Here is a tiny trained network, its code and every weight. The questions are about switching its units off for an input and a target symbol, where a switched-off unit gives its printed mean instead of its output.

import numpy as np


def w(rows, s, z=0):
    codes = np.array(rows[::2]) - 128.0
    scale = np.full(codes.shape[1], s)
    scale[-1] = z or s
    return codes * scale


def f(y):
    return np.maximum(y, 0)


def softmax(a):
    e = np.exp(a - a.max(-1, keepdims=True))
    return e / e.sum(-1, keepdims=True)


def log_softmax(a):
    a = a - a.max(-1, keepdims=True)
    return a - np.log(np.exp(a).sum(-1, keepdims=True))


def net(x, mask):
    ids = ['ΔΣΨαεζημξπτω'.index(c) for c in x.split()]
    T = len(ids)
    res = E[ids] + P[:T]
    u = 0
    for l in range(2):
        r = res
        for j in range(2):
            rows = slice(3 * j, 3 * j + 3)
            q, k, v = (r @ M[l][rows].T for M in (Q, K, V))
            z = softmax(np.where(np.tri(T) > 0, q @ k.T / 3**0.5, -1e9)) @ v
            o = O[l][rows]
            res = res + np.where(mask[u + j], z, o[:, -1]) @ o[:, :-1]
        u += 2
        y = f(res @ A[l][:, :-1].T + A[l][:, -1])
        res = res + np.where(mask[u : u + 4], y, B[l][:, -1]) @ B[l][:, :-1]
        u += 4
    return log_softmax(res[-1] @ U[:, :-1].T + U[:, -1])


Q, K, V, O, A, B = {}, {}, {}, {}, {}, {}
E = w([
[109,138,190,178,46,139],'Δ',
[207,51,153,178,110,103],'Σ',
[180,157,152,192,120,134],'Ψ',
[130,193,123,92,98,179],'α',
[211,151,101,106,112,121],'ε',
[110,66,189,210,107,158],'ζ',
[106,2,168,126,92,174],'η',
[154,60,99,108,162,178],'μ',
[131,194,80,50,98,167],'ξ',
[149,77,137,90,50,114],'π',
[74,133,112,116,103,189],'τ',
[127,206,145,132,53,134],'ω',
],0.007)
P = w([
[129,106,96,162,153,119],'0',
[123,143,206,62,168,143],'1',
[96,124,86,139,144,112],'2',
[157,124,135,118,102,181],'3',
[102,121,141,70,111,67],'4',
[156,120,114,138,90,181],'5',
[92,118,147,50,94,36],'6',
[168,118,114,140,71,194],'7',
[81,112,127,54,75,4],'8',
[179,114,90,142,50,201],'9',
[91,107,178,71,97,80],'10',
],0.011)
Q[0] = w([
[163,100,155,111,76,149],'L0H0',
[120,125,230,49,171,96],'L0H0',
[192,150,127,180,89,255],'L0H0',
[129,117,130,115,102,136],'L0H1',
[124,127,95,123,72,119],'L0H1',
[110,174,219,70,159,25],'L0H1',
],0.059)
K[0] = w([
[112,121,80,133,69,79],'L0H0',
[150,129,41,175,86,185],'L0H0',
[44,135,108,117,199,23],'L0H0',
[107,130,148,101,173,147],'L0H1',
[153,181,182,129,171,147],'L0H1',
[182,118,71,167,1,195],'L0H1',
],0.052)
V[0] = w([
[88,10,207,202,104,145],'L0H0',
[49,251,176,175,52,141],'L0H0',
[15,79,74,36,120,198],'L0H0',
[144,145,140,161,179,191],'L0H1',
[100,153,97,198,208,176],'L0H1',
[179,134,187,110,137,202],'L0H1',
],0.021)
O[0] = w([
[110,206,162,195,102,204,160],'L0H0',
[177,111,172,123,252,186,129],'L0H0',
[82,171,163,174,165,46,148],'L0H0',
[93,84,161,127,115,156,162],'L0H1',
[101,64,117,169,148,131,76],'L0H1',
[95,112,181,96,94,174,253],'L0H1',
],0.017,0.011)
A[0] = w([
[121,163,63,172,216,126,128],'L0N0',
[110,78,137,86,185,117,2],'L0N1',
[197,85,150,76,200,86,75],'L0N2',
[135,130,144,67,170,9,121],'L0N3',
],0.014,0.0068)
B[0] = w([
[221,114,120,130,130,90,139],'L0N0',
[109,188,154,122,95,133,211],'L0N1',
[59,254,106,41,125,168,253],'L0N2',
[99,30,191,185,69,176,233],'L0N3',
],0.0093,0.015)
Q[1] = w([
[160,63,77,181,196,102],'L1H0',
[108,136,185,102,52,195],'L1H0',
[143,137,91,128,136,91],'L1H0',
[157,85,73,146,207,81],'L1H1',
[138,129,130,120,124,116],'L1H1',
[152,126,2,139,203,102],'L1H1',
],0.064)
K[1] = w([
[51,115,255,86,129,135],'L1H0',
[143,116,62,176,155,72],'L1H0',
[204,80,140,138,106,135],'L1H0',
[142,191,166,87,103,149],'L1H1',
[135,150,128,109,112,136],'L1H1',
[116,184,248,49,79,152],'L1H1',
],0.044)
V[1] = w([
[195,131,92,233,134,106],'L1H0',
[189,137,197,92,88,149],'L1H0',
[27,126,216,144,164,159],'L1H0',
[88,57,95,193,97,235],'L1H1',
[55,61,6,163,210,122],'L1H1',
[90,152,155,108,48,102],'L1H1',
],0.011)
O[1] = w([
[203,115,84,242,126,128,162],'L1H0',
[123,194,111,69,107,141,117],'L1H0',
[74,71,164,112,135,215,131],'L1H0',
[137,79,2,112,185,102,251],'L1H1',
[117,29,180,115,131,86,108],'L1H1',
[58,155,72,172,191,124,206],'L1H1',
],0.0085,0.026)
A[1] = w([
[184,157,165,101,248,155,129],'L1N0',
[199,140,199,106,109,112,160],'L1N1',
[201,144,177,110,207,140,73],'L1N2',
[132,157,182,98,182,117,2],'L1N3',
],0.015,0.0077)
B[1] = w([
[255,116,238,135,82,86,254],'L1N0',
[234,127,105,91,197,119,213],'L1N1',
[11,127,93,127,63,138,184],'L1N2',
[105,92,148,168,141,117,208],'L1N3',
],0.0096,0.019)
U = w([
[52,101,158,126,74,171,112],'Δ',
[115,139,92,134,23,211,103],'Σ',
[131,92,155,189,91,171,151],'Ψ',
[65,126,138,144,63,50,148],'α',
[76,190,153,206,93,160,5],'ε',
[114,173,99,137,161,126,239],'ζ',
[98,158,136,185,166,253,2],'η',
[67,146,133,90,184,179,143],'μ',
[96,181,146,98,124,153,221],'ξ',
[107,66,107,75,93,104,138],'π',
[129,94,102,106,165,224,65],'τ',
[74,95,160,186,185,118,236],'ω',
],0.0044,0.0038)

Each question gives the input, a string of symbols that net reads in full, and the target symbol t.
The units are the heads (3 rows each of Q, K, V and O) and the neurons (one row each of A and B). Each row of codes is followed by its name. A weight is (code - 128) times the scale printed after its matrix; where a second scale follows, it is the last column's (O, A, B and U).
mask holds one flag per unit, layer by layer, with each layer's heads first. A switched-off unit (its flag False) gives its mean, the last column of its rows in O or B, instead of its output. The means were averaged over made-up inputs and are rounded, as every weight is.
A unit's drop is (log p(t) with every unit on - log p(t) with that unit switched off) / (log p(t) with every unit on - log p(t) with every unit switched off).
The circuit of an input: a set's keep is (log p(t) with only the set's units on - log p(t) with every unit switched off) / (log p(t) with every unit on - log p(t) with every unit switched off). Starting from all 12 units, units are removed one at a time, each time the one whose removal leaves the highest keep (on an exact tie, the one counted first), for as long as the keep stays at least 0.8.
circuit, biggest first: the units of the circuit, biggest drop first
unit that matters most: the unit with the biggest drop
k most important neurons: the k neurons with the biggest drops, biggest first
which heads matter: for each layer, one digit per head in row order, 1 if its drop is at least 0.15 and else 0, layers parted by /
input π η Σ η α τ Δ, target ω: which heads matter -> 11 / 00
input Σ η ζ ω Δ Σ ω α, target ξ: which heads matter -> 10 / 00
input ζ ω Σ ξ Δ Ψ Σ Ψ, target τ: unit that matters most -> L0H1
input α Σ Σ τ ε Σ η ξ μ, target Δ: which heads matter -> 11 / 00
input Σ Σ α, target ζ: 3 most important neurons -> (L0N3 L0N2 L1N2)
input τ μ π ε ζ τ μ, target Ψ: which heads matter -> 11 / 11
input Ψ η Δ η τ α μ τ, target α: 2 most important neurons -> (L0N3 L1N1)
input π ω Σ Σ, target Σ: which heads matter -> 10 / 00
input Σ τ ω Σ Δ τ τ, target ω: which heads matter -> 11 / 00
input π ζ ω η Σ Σ μ ε ε τ ω, target ε: which heads matter -> 11 / 11
input Δ Σ α Ψ ω η ξ, target ε: 2 most important neurons -> (L0N3 L0N0)
input Δ π Δ ω ξ μ Σ ω ε ε ω, target Σ: circuit, biggest first -> (L0H0 L0H1 L1H1 L0N3)
input Σ μ μ, target ζ: circuit, biggest first -> (L0H0 L1H1 L0H1)
input ξ η Σ μ ω τ, target μ: circuit, biggest first -> (L1H0)
input τ Δ τ Σ π Ψ Σ α Δ, target Ψ: 3 most important neurons -> (L0N0 L0N3 L0N1)
input ξ μ Δ π ζ μ Σ, target α: 2 most important neurons -> (L0N2 L1N1)
input α ζ η Δ Σ, target Δ: 2 most important neurons -> (L1N2 L1N1)
input τ ω ξ Δ ω α Ψ ω, target τ: which heads matter -> 11 / 01
input Σ ω μ, target ξ: circuit, biggest first -> (L0H0 L1N0 L0N2)
input τ μ ζ ζ Σ ε Δ Σ τ α, target Ψ: 3 most important neurons -> (L0N0 L0N2 L0N3)
input α η Δ τ τ μ η, target Δ: circuit, biggest first -> (L1H0 L0H0)
